Below are the code and all the weights of a small trained network. Each question names an input and a target symbol and asks about switching units off, where a switched-off unit gives its printed mean instead of its output.

import numpy as np


def w(rows, s, z=0):
    codes = np.array(rows[::2]) - 128.0
    scale = np.full(codes.shape[1], s)
    scale[-1] = z or s
    return codes * scale


def f(y):
    return np.maximum(y, 0)


def softmax(a):
    e = np.exp(a - a.max(-1, keepdims=True))
    return e / e.sum(-1, keepdims=True)


def log_softmax(a):
    a = a - a.max(-1, keepdims=True)
    return a - np.log(np.exp(a).sum(-1, keepdims=True))


def net(x, mask):
    ids = ['ΞΦαγεζηπσ'.index(c) for c in x.split()]
    T = len(ids)
    res = E[ids] + P[:T]
    u = 0
    for l in range(2):
        r = res
        for j in range(2):
            rows = slice(4 * j, 4 * j + 4)
            q, k, v = (r @ M[l][rows].T for M in (Q, K, V))
            z = softmax(np.where(np.tri(T) > 0, q @ k.T / 4**0.5, -1e9)) @ v
            o = O[l][rows]
            res = res + np.where(mask[u + j], z, o[:, -1]) @ o[:, :-1]
        u += 2
        y = f(res @ A[l][:, :-1].T + A[l][:, -1])
        res = res + np.where(mask[u : u + 4], y, B[l][:, -1]) @ B[l][:, :-1]
        u += 4
    return log_softmax(res[-1] @ U[:, :-1].T + U[:, -1])


Q, K, V, O, A, B = {}, {}, {}, {}, {}, {}
E = w([
[167,126,185],'Ξ',
[156,132,105],'Φ',
[173,139,76],'α',
[62,196,160],'γ',
[133,173,123],'ε',
[136,23,76],'ζ',
[49,171,108],'η',
[79,103,94],'π',
[170,6,106],'σ',
],0.021)
P = w([
[133,254,98],'0',
[182,232,81],'1',
[183,179,66],'2',
[178,182,84],'3',
[163,141,108],'4',
[159,145,125],'5',
[159,143,128],'6',
[153,129,127],'7',
[133,124,142],'8',
[133,150,139],'9',
[124,132,174],'10',
[130,134,143],'11',
[119,134,139],'12',
],0.0026)
Q[0] = w([
[196,177,12],'0.h0',
[20,34,191],'0.h0',
[111,190,62],'0.h0',
[135,175,129],'0.h0',
[168,166,136],'0.h1',
[124,18,184],'0.h1',
[35,220,36],'0.h1',
[180,46,2],'0.h1',
],0.0082)
K[0] = w([
[189,130,187],'0.h0',
[86,104,2],'0.h0',
[159,142,103],'0.h0',
[128,132,144],'0.h0',
[157,132,117],'0.h1',
[150,174,115],'0.h1',
[192,104,103],'0.h1',
[71,116,107],'0.h1',
],0.018)
V[0] = w([
[32,151,2],'0.h0',
[74,34,219],'0.h0',
[115,130,55],'0.h0',
[105,150,81],'0.h0',
[118,108,181],'0.h1',
[148,173,37],'0.h1',
[49,103,230],'0.h1',
[178,157,113],'0.h1',
],0.0084)
O[0] = w([
[104,212,22,252],'0.h0',
[204,165,117,69],'0.h0',
[171,170,73,180],'0.h0',
[36,214,127,173],'0.h0',
[3,177,194,107],'0.h1',
[185,101,129,168],'0.h1',
[246,116,45,110],'0.h1',
[136,165,112,128],'0.h1',
],0.004,0.0017)
A[0] = w([
[89,245,167,137],'0.n0',
[239,175,67,201],'0.n1',
[81,128,173,162],'0.n2',
[53,152,117,254],'0.n3',
],0.012,0.0055)
B[0] = w([
[79,1,241,254],'0.n0',
[68,155,197,215],'0.n1',
[216,34,81,179],'0.n2',
[41,29,66,250],'0.n3',
],0.0065,0.0086)
Q[1] = w([
[193,84,146],'1.h0',
[174,82,92],'1.h0',
[160,211,154],'1.h0',
[139,164,217],'1.h0',
[94,110,100],'1.h1',
[130,116,229],'1.h1',
[149,139,245],'1.h1',
[151,104,186],'1.h1',
],0.013)
K[1] = w([
[141,102,184],'1.h0',
[159,95,102],'1.h0',
[154,174,185],'1.h0',
[26,246,147],'1.h0',
[155,139,116],'1.h1',
[30,183,161],'1.h1',
[162,110,141],'1.h1',
[56,80,189],'1.h1',
],0.013)
V[1] = w([
[122,228,202],'1.h0',
[168,51,47],'1.h0',
[144,254,150],'1.h0',
[108,96,84],'1.h0',
[106,91,97],'1.h1',
[187,148,132],'1.h1',
[71,183,182],'1.h1',
[174,90,191],'1.h1',
],0.0061)
O[1] = w([
[53,117,246,49],'1.h0',
[202,255,96,162],'1.h0',
[60,62,128,5],'1.h0',
[148,127,148,167],'1.h0',
[128,115,134,187],'1.h1',
[70,192,143,41],'1.h1',
[82,61,183,142],'1.h1',
[83,125,142,141],'1.h1',
],0.0064,0.012)
A[1] = w([
[100,219,32,3],'1.n0',
[75,194,173,72],'1.n1',
[247,106,192,222],'1.n2',
[39,221,72,228],'1.n3',
],0.011,0.0043)
B[1] = w([
[180,51,220,156],'1.n0',
[86,207,153,128],'1.n1',
[72,198,125,247],'1.n2',
[104,115,10,155],'1.n3',
],0.013,0.014)
U = w([
[45,154,197,176],'Ξ',
[108,105,112,123],'Φ',
[8,112,41,29],'α',
[118,102,125,61],'γ',
[104,15,196,158],'ε',
[248,115,186,254],'ζ',
[139,201,57,121],'η',
[177,57,96,78],'π',
[129,94,135,75],'σ',
],0.011,0.0096)

Each question gives the input, a string of symbols that net reads in full, and the target symbol t.
The units are the heads (4 rows each of Q, K, V and O) and the neurons (one row each of A and B). Each row of codes is followed by its name. A weight is (code - 128) times the scale printed after its matrix; where a second scale follows, it is the last column's (O, A, B and U).
mask holds one flag per unit, layer by layer, with each layer's heads first. A switched-off unit (its flag False) gives its mean, the last column of its rows in O or B, instead of its output. The means were averaged over made-up inputs and are rounded, as every weight is.
A unit's drop is (log p(t) with every unit on - log p(t) with that unit switched off) / (log p(t) with every unit on - log p(t) with every unit switched off).
The circuit of an input: a set's keep is (log p(t) with only the set's units on - log p(t) with every unit switched off) / (log p(t) with every unit on - log p(t) with every unit switched off). Starting from all 12 units, units are removed one at a time, each time the one whose removal leaves the highest keep (on an exact tie, the one counted first), for as long as the keep stays at least 0.8.
circuit, biggest first: the units of the circuit, biggest drop first
unit that matters most: the unit with the biggest drop
k most important neurons: the k neurons with the biggest drops, biggest first
which heads matter: for each layer, one digit per head in row order, 1 if its drop is at least 0.15 and else 0, layers parted by /
drop of u: that unit's drop, to one decimal
input σ Φ Φ α, target α: which heads matter -> 00 / 11
input Ξ η η γ Φ, target η: circuit, biggest first -> [0.n0]
input α γ Ξ γ π ε α ε π Φ, target Ξ: circuit, biggest first -> [0.n3; 1.n2; 0.h0]
input Φ Ξ π γ Ξ γ Φ, target Ξ: circuit, biggest first -> [1.n2; 0.h0; 0.n3]
input Φ Φ Φ Φ ζ Ξ π ε, target Ξ: 4 most important neurons -> [0.n3; 1.n3; 1.n0; 0.n2]
input γ α ε, target ε: which heads matter -> 00 / 10
input π γ γ, target ε: 2 most important neurons -> [0.n0; 1.n2]
input ε Ξ ζ α ε π γ, target ε: circuit, biggest first -> [0.n0; 1.n2]
input Ξ η η π σ Ξ π α, target Ξ: circuit, biggest first -> [1.n2; 0.h0; 0.n1]
input π η ζ σ σ γ γ π Ξ Ξ π ζ, target ζ: which heads matter -> 00 / 11
input γ Ξ Φ Ξ π γ Φ π, target π: 4 most important neurons -> [1.n0; 1.n3; 1.n2; 0.n1]
input γ α ε α, target α: which heads matter -> 10 / 11
input Ξ α ζ Ξ γ ε, target Ξ: circuit, biggest first -> [1.n2; 0.h0; 0.n3]
input σ γ γ ε γ γ σ Ξ α σ, target η: unit that matters most -> 1.n2
input α Φ ε, target ε: drop of 0.n3 -> 0.0
input Φ γ γ π σ π, target π: drop of 1.n2 -> 0.2
input Ξ α ζ α π Φ γ π Φ σ σ γ σ, target η: drop of 0.n3 -> 0.2
